Below are the code and all the weights of a small trained network. Each question names an input and a class and asks about switching units off, where a switched-off unit gives its printed mean instead of its output.

import numpy as np


def w(rows, s, z=0):
    codes = np.array(rows[::2]) - 128.0
    scale = np.full(codes.shape[1], s)
    scale[-1] = z or s
    return codes * scale


def f(y):
    return y / 2 * (1 + np.tanh(0.7978845608 * (y + 0.044715 * y**3)))


def log_softmax(a):
    a = a - a.max(-1, keepdims=True)
    return a - np.log(np.exp(a).sum(-1, keepdims=True))


def net(x, mask):
    res = np.array(x, float).reshape(1, 6) / 4 @ E
    y = f(res @ A[0][:, :-1].T + A[0][:, -1])
    res = res + np.where(mask, y, B[0][:, -1]) @ B[0][:, :-1]
    return log_softmax(res[-1] @ U[:, :-1].T + U[:, -1])


A, B = {}, {}
E = w([
[129,128,128],'x0',
[126,127,127],'x1',
[236,182,178],'x2',
[34,192,213],'x3',
[144,231,2],'x4',
[129,129,127],'x5',
],0.0094)
A[0] = w([
[113,179,129,86],'N0',
[147,201,192,118],'N1',
[134,151,125,90],'N2',
[41,122,144,149],'N3',
[36,124,137,95],'N4',
[157,194,78,188],'N5',
[67,176,91,101],'N6',
[166,137,118,76],'N7',
[200,114,187,191],'N8',
[154,157,139,111],'N9',
[232,78,150,105],'N10',
[110,73,119,189],'N11',
[77,253,27,178],'N12',
[73,137,147,171],'N13',
[183,167,114,102],'N14',
[147,65,178,253],'N15',
[103,7,30,155],'N16',
[129,169,156,145],'N17',
[132,102,149,214],'N18',
[216,115,127,87],'N19',
[75,207,66,113],'N20',
[58,156,108,104],'N21',
[147,154,176,146],'N22',
[135,206,199,114],'N23',
],0.014,0.0045)
B[0] = w([
[134,103,128,148],'N0',
[70,99,92,193],'N1',
[135,120,109,130],'N2',
[136,207,131,192],'N3',
[156,207,114,185],'N4',
[152,127,37,199],'N5',
[174,116,161,173],'N6',
[145,137,99,141],'N7',
[150,110,176,209],'N8',
[119,129,104,146],'N9',
[188,146,173,205],'N10',
[108,149,150,171],'N11',
[199,4,108,254],'N12',
[126,176,135,173],'N13',
[141,148,63,167],'N14',
[105,138,224,220],'N15',
[13,59,114,224],'N16',
[106,115,123,158],'N17',
[112,143,167,167],'N18',
[178,162,127,180],'N19',
[182,72,167,199],'N20',
[175,147,141,168],'N21',
[108,99,139,169],'N22',
[56,91,139,198],'N23',
],0.029,0.013)
U = w([
[38,141,188,230],'0',
[198,124,194,234],'1',
[101,72,103,121],'2',
[178,172,52,52],'3',
[121,254,175,3],'4',
],0.0082,0.0031)

Each question gives the input, the list of numbers given to net, and the class t.
The units are the neurons (one row each of A and B). Each row of codes is followed by its name. A weight is (code - 128) times the scale printed after its matrix; where a second scale follows, it is the last column's (A, B and U).
mask holds one flag per neuron, in row order. A switched-off neuron (its flag False) gives its mean, the last column of its row in B, instead of its output. The means were averaged over made-up inputs and are rounded, as every weight is.
A unit's drop is (log p(t) with every unit on - log p(t) with that unit switched off) / (log p(t) with every unit on - log p(t) with every unit switched off).
The circuit of an input: a set's keep is (log p(t) with only the set's units on - log p(t) with every unit switched off) / (log p(t) with every unit on - log p(t) with every unit switched off). Starting from the 12 units with the biggest drops (on a tie, the unit counted first), units are removed one at a time, each time the one whose removal leaves the highest keep (on an exact tie, the one counted first), for as long as the keep stays at least 0.8.
units of the circuit, in order: the units of the circuit, biggest drop first
top k neurons: the k neurons with the biggest drops, biggest first
drop of u: that unit's drop, to one decimal
input [0,2,0,-4,4,-8], class 2: units of the circuit, in order	[N16]
input [7,4,0,3,-4,6], class 4: units of the circuit, in order	[N16, N12]
input [4,5,2,5,1,-7], class 2: units of the circuit, in order	[N15, N10]
input [-7,-7,-1,8,-5,6], class 4: top 2 neurons	[N4, N3]
input [3,1,2,8,3,2], class 2: top 2 neurons	[N1, N23]
input [1,-5,-1,0,4,7], class 2: top 2 neurons	[N10, N15]
input [-4,4,-6,1,5,-1], class 1: top 3 neurons	[N20, N6, N21]
input [-6,1,2,2,7,-6], class 2: top 2 neurons	[N12, N5]
input [2,-7,-8,1,-4,-3], class 4: top 3 neurons	[N4, N3, N12]
input [6,2,0,-7,5,4], class 2: top 4 neurons	[N16, N12, N4, N3]
input [-4,-5,2,1,3,2], class 2: top 2 neurons	[N4, N3]
input [-5,1,0,6,0,-7], class 4: drop of N3	0.3
input [-8,-6,-4,-3,-1,3], class 0: drop of N12	0.2
input [-4,-8,4,2,0,5], class 0: units of the circuit, in order	[N12]
input [-6,7,-3,2,0,-6], class 4: drop of N12	0.3
input [8,8,-3,-8,0,-1], class 0: top 2 neurons	[N12, N16]
